Rows and whether each has a hidden trait (one of two labels; each part has its own)
-1 -6 -10 11 0 -7 -7 -2 3 -1 1 6 8 -21 -4 -2 -10 -4 4 -1 -5 6 0 8 -3 -10
 0 -10 1 -7 0 4 -3 9 1 -3 3 -6 -5 -4 0 8 -5 11 4 0 15 8 7 -5 -15 3 -4 -2
 3 2 11 -6 4 -4 -15 -4 4 -1 3 -13 -1 7 11 7 -10 1 -4 6 -5 -9 1 -1 4 0 -1
 2 0 -3 -8 -18 0 -1 4 2 32 -10 4 -7 -1 -4 -3 1 4 7 7 -27 -1 -5 -1 -3 1
 -2 -12 -11 -16 9 3 4 -6 0 1 16 -21 14 -7 -6 6 -10 1 -48 -6 0 1 -1 13 -8
 16 -2 11 -3 -2 4 3 -19 1 3 -4 2 -9 24 -44 -4 -3 14 -1 1 -7 6 6 1 18 5 6
 -7 2 -4 5 -16 14 3 -1 3 -10 11 4 -17 7 -8 -4 3 -1 10 -2 -9 -7 -20 -7 -2
 -2 -10 5 3 -1 -2 -1 -6 15 9 -5 -7 0 0 -1 7 4 -12 2 1 12 -4 6 9 3 -1 15
 -5 -2 -15 -1 3 27 26 -9 7 0 2 24 1 4 19 2 -7 0 -15 4 11 -1 -2 -3 4 -13
 4 -1 1 1 -4 -9 -15 10 2 -1 0 10 -5 -27 -12 1 33 -9 6 5 -8 -3 7 2 5 -6
 -2 -5 1 3 26 -6 -1 -4 -4 -1 1 -23 0 1 5 -9 1 3 5 0 -1 -3 -> (84)
7 -5 -5 3 14 -13 -6 1 -2 3 -1 3 3 -19 -4 -1 -14 -5 12 5 -1 -2 1 12 1 2
 -1 -2 3 -2 2 -5 1 4 -4 9 2 -3 -5 3 -7 -2 -6 5 15 -2 6 3 5 4 -13 9 1 -5
 -1 7 20 -9 -11 -4 -10 -2 -17 0 8 -6 -1 7 4 3 -14 2 -3 15 -9 -13 2 -4 5
 3 3 3 15 7 -7 -7 1 -4 2 3 13 -3 -1 -1 0 -2 -26 -2 10 5 7 -6 -1 -2 -9 -8
 -4 -3 24 4 -18 -11 1 -4 -3 1 -1 9 -30 7 -6 -11 6 -2 1 -38 -5 -6 -10 -4
 13 -12 9 -4 7 -4 -10 -5 4 -11 3 5 -7 -7 -4 16 -41 1 4 18 -8 10 2 1 13
 -1 12 0 11 -17 0 1 8 -19 8 6 4 6 -4 6 1 -16 7 3 -9 5 0 18 5 -6 -7 -10
 -12 9 -4 3 4 0 1 -5 3 4 20 4 -7 -2 4 1 23 0 2 -12 -7 2 -2 -1 1 -4 3 -9
 10 0 8 -3 2 -1 22 20 -10 7 5 4 4 3 -4 10 1 1 -2 -10 -2 13 2 1 -9 5 -16
 5 -4 1 2 -4 1 -9 11 6 -8 -5 11 -3 -28 -5 -7 30 -12 -1 -1 -9 -6 10 3 -4
 -7 3 -6 -1 -1 27 -3 -1 4 4 5 4 -15 0 -3 7 -10 0 3 4 2 -2 13 -> (84)
0 -6 -10 10 5 -11 -10 -3 0 0 1 7 7 -18 -3 -1 -9 -4 6 1 -5 5 0 6 -2 -5 0
 -7 1 -2 0 4 -3 7 -2 0 6 -5 -6 -2 0 4 -4 6 7 1 14 10 2 -9 -12 5 -2 -1 -2
 0 -4 -2 3 -3 -17 -6 4 -2 6 -14 -2 10 11 8 -12 1 -2 8 -10 -13 5 1 5 0 -1
 0 3 6 -7 -14 1 0 3 3 28 -10 5 -8 -1 -3 -5 -3 4 5 7 -26 0 -5 -1 -5 2 -3
 3 -14 -22 7 1 2 -5 1 0 7 -20 11 -8 -8 8 -7 5 -56 -4 -2 -2 -1 9 -8 14 -4
 13 -3 -1 2 5 -19 1 5 -4 1 0 23 -45 -2 1 16 -2 4 -7 2 12 5 15 2 9 -7 0
 -2 4 -17 6 3 -1 3 -11 17 4 -11 7 -7 -5 9 -1 8 -1 -10 -4 -19 -8 1 -5 -4
 -6 3 -1 -3 -3 -8 21 8 -4 -4 2 -1 11 3 3 -8 -7 4 8 -4 3 5 2 0 19 -2 1
 -13 2 2 28 30 -5 4 1 4 18 4 0 22 2 -6 -3 -11 3 13 -3 -1 -11 6 -6 5 -3 0
 -1 -5 -13 -12 12 6 -5 0 12 -3 -25 -14 -2 27 -11 4 0 -9 -4 6 1 2 -6 -1
 -6 0 3 25 -6 0 -3 -2 1 2 -31 1 1 5 -10 -1 2 6 -1 -2 2 -> (84)
17 -7 -20 -3 -26 -13 6 11 -8 4 -20 -2 -10 -23 -6 3 4 -12 12 -34 -16 4 6
 6 -2 25 -8 18 -4 25 -6 -15 -5 20 15 -23 16 -7 -9 8 23 -5 21 -13 -6 2 -7
 -1 -60 -11 31 15 7 -4 1 -18 -15 -2 -29 -11 1 2 -24 3 5 9 -2 7 12 5 2 -2
 -15 -21 19 19 -8 -17 -9 2 0 -8 14 22 7 -8 7 63 2 -10 6 -7 -4 18 2 -4 15
 14 10 -22 8 -20 -2 4 -4 -10 -10 -5 -63 -15 6 -6 0 9 -7 3 11 63 3 8 6 8
 7 -19 -5 -52 15 2 -1 13 -18 5 -2 -8 -11 9 4 33 -17 -6 2 13 0 11 32 17
 55 10 1 3 -6 -1 9 5 5 -6 -19 10 2 -7 -15 8 -23 -25 -31 0 1 -8 -8 10 14
 -14 -9 0 -13 19 3 22 -10 -19 -7 -6 -12 13 4 22 2 -12 3 4 -6 8 3 5 6 -11
 9 -7 61 19 -10 -6 -1 7 25 -6 6 25 5 3 -44 4 25 2 -12 5 22 -26 -9 -4 6
 -7 9 -15 -17 18 5 3 7 -24 6 7 5 18 -24 33 -10 8 -3 5 -19 10 -58 0 -12
 -4 -6 -2 26 9 6 -8 -9 23 -46 -15 10 12 -14 -4 -11 6 14 5 -7 3 3 4 -4 -8
 -13 9 5 17 -54 8 -3 23 17 -10 -2 10 -1 -12 -11 -> (82)
5 -2 28 4 15 -2 7 3 -7 -1 8 -5 -8 -6 -4 3 -4 0 10 1 -8 1 2 1 5 -15 1 6 2
 3 4 -2 7 2 0 3 -16 -5 -1 -3 -11 10 -8 -17 0 14 1 -9 9 0 -17 -2 15 1 9 8
 1 -10 -5 4 -1 17 -20 4 10 -8 0 3 0 -5 -4 0 -3 20 11 0 4 2 -1 2 1 17 -9
 8 4 5 4 -18 4 16 23 9 -7 8 -2 5 -4 -6 8 1 -11 16 -3 -6 -10 -4 -9 -17
 -11 28 0 -9 11 -1 -23 2 5 -8 -5 15 3 -2 1 18 -30 -4 13 -10 12 0 2 5 3
 -14 -2 2 -4 1 10 7 3 -7 -2 1 -8 5 -26 -1 4 9 11 3 26 1 -35 -10 4 6 11 7
 0 0 -14 -3 -3 1 7 1 -4 -9 -1 -11 1 2 -2 4 3 22 5 18 -14 12 -9 -26 -9 15
 6 -12 5 1 10 -1 13 -4 -5 -2 -3 -12 21 -4 1 1 -12 14 -16 2 0 -11 15 -16
 33 2 13 -13 10 -14 -9 -15 15 -3 10 9 15 -6 -7 -20 -5 -11 -10 -10 0 6 1
 -8 7 -5 18 1 -4 -1 7 2 4 0 7 -5 -15 2 -17 0 -16 -1 -14 -27 -11 -8 -5 -7
 -3 11 4 -3 -6 14 -6 -2 1 -17 3 -2 -9 9 10 -2 -24 6 -4 -6 11 -3 2 -8 15
 -7 4 -> (84)
-2 -9 -14 19 3 -5 -4 -1 4 1 2 6 8 -19 0 0 -8 -1 6 1 -3 6 0 6 -2 3 -5 -9
 2 -6 1 -1 2 4 1 -1 -1 -17 -4 -3 -1 5 -8 4 6 1 17 8 13 -1 -16 3 -1 3 0 7
 -1 -1 -5 -4 -9 -4 11 0 2 -21 -1 8 10 6 -19 2 -4 8 -1 -14 4 -2 4 6 0 4 2
 16 -4 -17 1 15 5 3 23 -16 4 -14 2 -5 -6 -5 3 0 3 -31 0 2 -1 -1 2 1 -10
 -1 -17 9 5 -6 2 0 0 10 -24 10 -10 -7 4 -4 -3 -35 -2 -10 9 2 10 -15 7 -4
 7 0 -6 -6 -1 -13 -2 6 -14 6 6 13 -35 -6 0 8 2 -3 -9 2 -1 7 24 3 7 4 3 2
 9 -6 -10 7 -2 0 -15 11 3 -21 7 -3 -1 6 1 11 -1 -10 -4 -17 -11 -15 -12
 -9 5 4 0 -3 -3 -10 19 11 -6 12 5 4 10 2 1 -5 -6 -2 6 0 -2 0 4 0 18 -7 0
 -9 4 -3 28 13 -13 8 -2 7 13 0 -5 8 4 -3 1 -5 9 3 0 -2 -14 -2 -8 2 -3 -2
 -1 -4 -22 -10 12 10 -2 0 16 2 -30 -8 4 31 1 3 -3 -10 -4 8 3 -8 -7 3 -3
 0 2 14 -4 1 -3 1 1 -3 -22 3 -3 4 -18 -1 1 6 2 1 8 -> (84)
7 -2 7 4 -6 -1 5 0 2 2 2 -1 -4 -3 -5 -1 4 -4 -18 4 2 3 0 -1 6 3 -2 9 6 7
 2 -6 7 5 10 -4 -18 -12 3 -4 0 9 4 -12 -16 -8 4 1 19 -9 -16 0 10 1 1 3 4
 -7 16 5 -4 14 0 4 28 -11 3 3 12 3 -3 -1 -6 19 8 -7 6 -3 7 6 -1 5 0 16 5
 8 -2 -11 2 23 20 0 -2 4 6 7 21 -8 0 -6 -20 7 -1 -9 5 -2 -3 -10 -30 4 14
 12 16 -1 -10 1 1 -4 -11 13 -2 6 -5 1 -16 -9 21 1 17 3 -4 7 1 0 11 5 -2
 4 9 0 -1 -11 -14 6 -1 -3 -5 7 1 15 11 -4 14 5 -44 1 22 -2 6 4 -11 -2
 -19 9 -22 3 7 5 1 -8 0 5 -3 1 0 -13 2 10 -7 23 -3 1 -4 -22 -8 10 6 -10
 4 1 7 -22 -13 -2 -2 -4 10 -5 28 1 1 0 -13 2 2 7 -2 -5 5 -8 28 -5 -4 -20
 2 -3 4 -29 12 1 0 3 10 -19 -1 -19 -5 -16 -1 -5 7 -7 7 -2 4 -13 10 -1 5
 -1 -6 5 -6 5 7 2 -2 1 17 5 0 -3 -14 -21 -25 3 -4 -14 -4 3 7 -12 1 5 -8
 0 1 -15 -1 -6 -6 0 10 0 -2 10 3 -10 -1 -2 -1 -1 12 1 8 -> (84)
-10 4 19 -23 7 -5 12 5 -6 5 7 -6 -6 -5 -3 1 7 -8 6 0 15 -5 -3 -20 0 -38
 -9 -10 1 21 -8 -8 -12 -10 14 -39 4 -10 -1 0 17 16 6 0 -7 12 -5 -8 20
 -20 30 8 3 -4 -8 3 -46 -39 6 -1 6 -5 -44 -2 -3 -6 6 10 6 6 -2 -1 0 -15
 32 -1 -13 -16 13 1 10 -16 17 0 7 15 4 57 3 21 12 -13 9 1 15 -10 -13 12
 4 2 5 -1 2 6 -14 -3 -27 -4 -63 -27 1 -23 -4 -19 15 -4 7 20 -16 24 1 -8
 19 15 -19 24 -7 -6 -22 -10 -21 -8 10 4 20 -5 5 -4 -10 -4 -11 9 -10 -16
 2 -26 26 -2 -18 25 -15 4 -4 5 6 12 -10 9 -16 -2 -1 3 9 6 -24 -3 -13 -5
 -25 -13 -4 24 1 12 -10 -17 -4 -7 -12 2 -19 -18 3 -16 -18 -11 -19 -4 -2
 9 -9 21 -39 12 8 -1 -2 -12 34 1 -11 -27 10 13 -8 18 -5 1 -1 -3 -20 -15
 6 20 -8 -11 11 24 26 2 2 4 -11 -5 -5 11 10 -1 -10 -17 10 -18 18 -3 0 0
 -17 3 -12 -1 -30 9 16 -15 -10 -23 3 -6 15 -4 11 -9 -6 -11 -5 23 -2 0 3
 11 -3 13 13 0 -8 -5 -6 23 10 9 3 7 -6 9 11 -6 -11 -26 15 2 0 16 0 -3 26 -> (82)
13 -1 -5 1 11 5 2 0 -11 -2 3 -5 -11 12 -6 2 1 -10 5 2 -5 9 -5 2 6 -4 -1
 4 2 -1 4 -5 2 6 3 -8 -7 6 -6 2 -17 -5 7 -9 -3 3 -3 -4 41 4 -15 -10 11
 -6 -9 3 12 -20 8 3 -2 0 -33 2 19 11 3 0 8 3 -7 0 -3 25 7 4 1 -1 1 4 6 6
 6 1 7 11 -1 -34 3 22 18 2 1 21 2 6 15 -5 6 -9 -17 16 -5 -7 -12 0 -2 -12
 49 4 -10 6 9 -7 -23 -1 6 -5 -35 10 -5 -6 -2 -6 -23 -31 6 -11 7 0 -8 -2
 3 -5 0 4 -9 5 9 8 -2 -11 -8 6 -7 12 24 8 -4 4 10 -8 13 -2 -49 -19 9 4
 14 8 -14 -1 8 -10 -34 3 10 -14 2 -6 -1 -16 3 7 -4 11 5 6 -4 16 1 12 -3
 -3 -12 12 5 -3 7 -2 14 -11 6 2 -7 -12 7 -18 13 -10 3 0 -14 13 -7 0 0 -6
 7 -6 27 3 -9 -7 8 -7 -2 24 19 6 2 5 22 7 -8 12 -5 -11 -1 -26 -3 9 2 -1
 -4 -12 4 4 -3 -3 -4 10 -19 7 16 -3 10 0 2 0 -9 2 -17 -24 -11 -4 1 -17
 -3 11 -2 8 2 3 -11 0 0 -11 -3 4 -7 -3 4 -1 -45 4 0 4 5 -8 0 -10 15 -1
 24 -> (84)
9 -2 0 -6 6 -9 0 -12 -1 -6 -10 11 -11 2 -8 -3 -18 -8 -9 -30 -4 -2 -3 0 7
 14 4 0 1 0 -2 -7 -5 5 -16 5 24 -11 -5 9 -7 -3 20 10 -8 -7 3 3 28 -9 13
 14 7 4 -22 15 12 -33 31 -4 -16 -8 -10 -4 24 6 -8 13 13 -10 -13 -4 5 -2
 -26 2 -9 0 -3 3 6 -25 -23 -6 -5 3 4 35 -3 3 -20 6 -4 17 -15 2 -23 11 3
 11 2 19 8 -4 -3 -16 10 -5 40 -63 7 -17 -4 4 28 -3 1 7 17 15 -9 -1 -7
 -10 19 42 28 12 -36 -18 -6 7 4 8 -4 3 19 -10 21 -3 0 -19 12 3 21 -33 46
 16 14 2 -2 8 -16 1 5 11 12 -1 7 -33 3 -10 -7 33 13 -1 -8 -20 -10 -12 -1
 0 -10 15 5 8 2 4 -3 -16 -14 18 4 28 8 0 32 -10 -7 -1 -11 -4 26 10 -1
 -28 -4 31 8 11 5 14 0 0 -20 5 4 13 -3 -3 -2 4 -9 -33 -7 7 4 -10 23 -11
 -2 2 35 18 2 -21 -4 15 10 -18 4 5 -1 -5 -30 17 43 3 2 8 13 7 -15 0 -9
 -4 -9 3 29 -5 17 -7 -33 -21 -16 -5 21 3 4 3 -5 21 -6 15 -3 4 -4 19 4 5
 6 -2 -2 23 50 -1 6 -3 10 -5 0 -5 7 -1 28 -> (82)
